Below are the code and all the weights of a small trained network. Each question names an input and a target symbol and asks about switching units off, where a switched-off unit gives its printed mean instead of its output.

import numpy as np


def w(rows, s, z=0):
    codes = np.array(rows[::2]) - 128.0
    scale = np.full(codes.shape[1], s)
    scale[-1] = z or s
    return codes * scale


def f(y):
    return y / 2 * (1 + np.tanh(0.7978845608 * (y + 0.044715 * y**3)))


def softmax(a):
    e = np.exp(a - a.max(-1, keepdims=True))
    return e / e.sum(-1, keepdims=True)


def log_softmax(a):
    a = a - a.max(-1, keepdims=True)
    return a - np.log(np.exp(a).sum(-1, keepdims=True))


def net(x, mask):
    ids = ['Δαβεηθλξπ'.index(c) for c in x.split()]
    T = len(ids)
    res = E[ids] + P[:T]
    u = 0
    for l in range(2):
        q, k, v = (res @ M[l].T for M in (Q, K, V))
        z = softmax(np.where(np.tri(T) > 0, q @ k.T / 3**0.5, -1e9)) @ v
        res = res + np.where(mask[u], z, O[l][:, -1]) @ O[l][:, :-1]
        u += 1
        y = f(res @ A[l][:, :-1].T + A[l][:, -1])
        res = res + np.where(mask[u : u + 12], y, B[l][:, -1]) @ B[l][:, :-1]
        u += 12
    return log_softmax(res[-1] @ U[:, :-1].T + U[:, -1])


Q, K, V, O, A, B = {}, {}, {}, {}, {}, {}
E = w([
[199,221,174],'Δ',
[114,216,144],'α',
[132,2,198],'β',
[129,14,193],'ε',
[252,182,137],'η',
[127,22,191],'θ',
[76,146,58],'λ',
[190,204,150],'ξ',
[206,93,19],'π',
],0.014)
P = w([
[62,38,254],'0',
[80,74,209],'1',
[88,109,175],'2',
[102,123,146],'3',
[113,140,127],'4',
[121,149,107],'5',
[135,159,89],'6',
[138,173,76],'7',
[150,175,55],'8',
[158,184,43],'9',
[160,189,24],'10',
[169,200,15],'11',
[182,216,19],'12',
],0.007)
Q[0] = w([
[120,4,235],'L0H1',
[99,125,134],'L0H1',
[151,210,98],'L0H1',
],0.022)
K[0] = w([
[99,3,216],'L0H1',
[147,115,135],'L0H1',
[128,186,58],'L0H1',
],0.019)
V[0] = w([
[216,108,149],'L0H1',
[10,164,153],'L0H1',
[140,219,254],'L0H1',
],0.0089)
O[0] = w([
[64,83,139,117],'L0H1',
[247,162,98,88],'L0H1',
[83,104,1,5],'L0H1',
],0.0092,0.0035)
A[0] = w([
[189,80,142,41],'L0N1',
[131,116,111,2],'L0N2',
[151,124,96,107],'L0N3',
[77,183,167,108],'L0N4',
[156,127,92,146],'L0N5',
[149,233,162,22],'L0N6',
[254,147,97,182],'L0N7',
[101,115,110,164],'L0N8',
[49,219,147,123],'L0N9',
[73,89,47,157],'L0N10',
[157,113,34,76],'L0N11',
[106,119,113,62],'L0N12',
],0.01,0.004)
B[0] = w([
[17,113,50,123],'L0N1',
[66,97,26,96],'L0N2',
[103,156,123,131],'L0N3',
[163,68,165,129],'L0N4',
[114,171,131,153],'L0N5',
[85,5,62,174],'L0N6',
[21,184,146,254],'L0N7',
[195,150,132,143],'L0N8',
[105,35,198,168],'L0N9',
[197,155,89,162],'L0N10',
[144,166,93,147],'L0N11',
[122,106,101,107],'L0N12',
],0.018,0.0048)
Q[1] = w([
[186,214,186],'L1H1',
[38,2,214],'L1H1',
[86,155,186],'L1H1',
],0.0067)
K[1] = w([
[112,139,2],'L1H1',
[166,81,161],'L1H1',
[45,61,13],'L1H1',
],0.006)
V[1] = w([
[141,253,123],'L1H1',
[149,95,151],'L1H1',
[54,76,91],'L1H1',
],0.0043)
O[1] = w([
[93,43,253,254],'L1H1',
[70,141,27,62],'L1H1',
[203,138,176,200],'L1H1',
],0.0034,0.00095)
A[1] = w([
[126,103,130,193],'L1N1',
[231,24,120,52],'L1N2',
[148,104,108,97],'L1N3',
[102,93,113,69],'L1N4',
[89,60,193,126],'L1N5',
[188,110,106,145],'L1N6',
[120,216,36,71],'L1N7',
[172,196,116,189],'L1N8',
[137,108,11,156],'L1N9',
[135,103,108,36],'L1N10',
[239,142,129,146],'L1N11',
[178,25,146,255],'L1N12',
],0.012,0.0046)
B[1] = w([
[94,177,128,157],'L1N1',
[43,156,233,194],'L1N2',
[173,137,98,118],'L1N3',
[164,101,167,124],'L1N4',
[202,100,187,234],'L1N5',
[106,131,45,152],'L1N6',
[227,58,186,211],'L1N7',
[69,34,217,184],'L1N8',
[122,201,118,147],'L1N9',
[229,60,191,107],'L1N10',
[92,12,31,184],'L1N11',
[183,192,6,255],'L1N12',
],0.016,0.0061)
U = w([
[162,24,179,1],'Δ',
[167,49,246,6],'α',
[129,75,188,54],'β',
[126,75,194,86],'ε',
[112,102,97,128],'η',
[120,70,193,123],'θ',
[35,147,254,255],'λ',
[142,45,185,23],'ξ',
[244,127,154,184],'π',
],0.0047,0.0048)

Each question gives the input, a string of symbols that net reads in full, and the target symbol t.
The units are the heads (3 rows each of Q, K, V and O) and the neurons (one row each of A and B). Each row of codes is followed by its name. A weight is (code - 128) times the scale printed after its matrix; where a second scale follows, it is the last column's (O, A, B and U).
mask holds one flag per unit, layer by layer, with each layer's heads first. A switched-off unit (its flag False) gives its mean, the last column of its rows in O or B, instead of its output. The means were averaged over made-up inputs and are rounded, as every weight is.
A unit's drop is (log p(t) with every unit on - log p(t) with that unit switched off) / (log p(t) with every unit on - log p(t) with every unit switched off).
The circuit of an input: a set's keep is (log p(t) with only the set's units on - log p(t) with every unit switched off) / (log p(t) with every unit on - log p(t) with every unit switched off). Starting from the 12 units with the biggest drops (on a tie, the unit counted first), units are removed one at a time, each time the one whose removal leaves the highest keep (on an exact tie, the one counted first), for as long as the keep stays at least 0.8.
units of the circuit, in order: the units of the circuit, biggest drop first
k most important neurons: the k neurons with the biggest drops, biggest first
k most important neurons of layer l: the k neurons of layer l with the biggest drops, biggest first
input λ π λ λ λ λ ε π λ Δ π β, target π: 3 most important neurons : (L0N7, L1N12, L1N8)
input η θ π λ π, target λ: units of the circuit, in order : (L0H1, L1N12, L0N6, L1N7)
input θ θ λ λ λ ε λ λ ε, target η: units of the circuit, in order : (L0N7, L0H1, L1N7, L1N12)
input Δ π π λ λ λ λ λ α η, target α: 3 most important neurons : (L1N7, L1N8, L0N9)
input η λ θ ε λ Δ θ π θ η λ ε, target η: 3 most important neurons : (L0N7, L1N7, L1N5)
input θ λ λ λ λ Δ λ θ ε π η η η, target η: 3 most important neurons of layer 0 : (L0N7, L0N10, L0N9)
input ξ ε π π α Δ η, target Δ: 2 most important neurons of layer 1 : (L1N11, L1N7)
input λ θ θ α π ε λ λ θ η η, target η: 4 most important neurons : (L0N7, L1N11, L0N10, L1N12)
input λ λ π λ ξ λ λ λ λ π λ α λ, target α: units of the circuit, in order : (L1N7, L0H1, L1N8, L0N11)
input λ λ π β, target π: units of the circuit, in order : (L1N12, L0N7)
input λ ξ λ λ λ λ π ε λ π λ θ, target π: units of the circuit, in order : (L0N7, L1N12)
input Δ α λ η λ ε, target π: 4 most important neurons : (L1N12, L0N7, L1N5, L1N8)
input θ λ λ λ π θ, target η: units of the circuit, in order : (L0N7, L1N12, L1N7)
input λ λ π Δ, target π: 2 most important neurons : (L1N12, L1N5)
input β η η λ, target η: 3 most important neurons : (L0N7, L0N9, L1N11)
input λ η λ λ π ξ, target π: 3 most important neurons : (L1N12, L0N7, L0N9)
input λ π η ξ, target η: 4 most important neurons : (L0N7, L1N11, L0N10, L0N9)
input π π η π α π, target α: 2 most important neurons : (L1N7, L1N8)
input π λ θ η λ ε η Δ, target η: 2 most important neurons : (L0N7, L0N9)
input λ π θ π Δ, target π: 3 most important neurons : (L1N12, L0N9, L1N5)
input η η λ π λ ξ λ Δ π, target Δ: 2 most important neurons of layer 0 : (L0N10, L0N7)
input λ λ λ λ ξ θ η θ π λ, target π: 2 most important neurons : (L1N12, L1N5)
input π β Δ η, target Δ: 2 most important neurons of layer 0 : (L0N10, L0N6)
input α η θ θ λ η β ξ λ π π α λ, target α: 2 most important neurons of layer 0 : (L0N11, L0N10)
input π η λ, target η: 3 most important neurons of layer 0 : (L0N7, L0N10, L0N9)
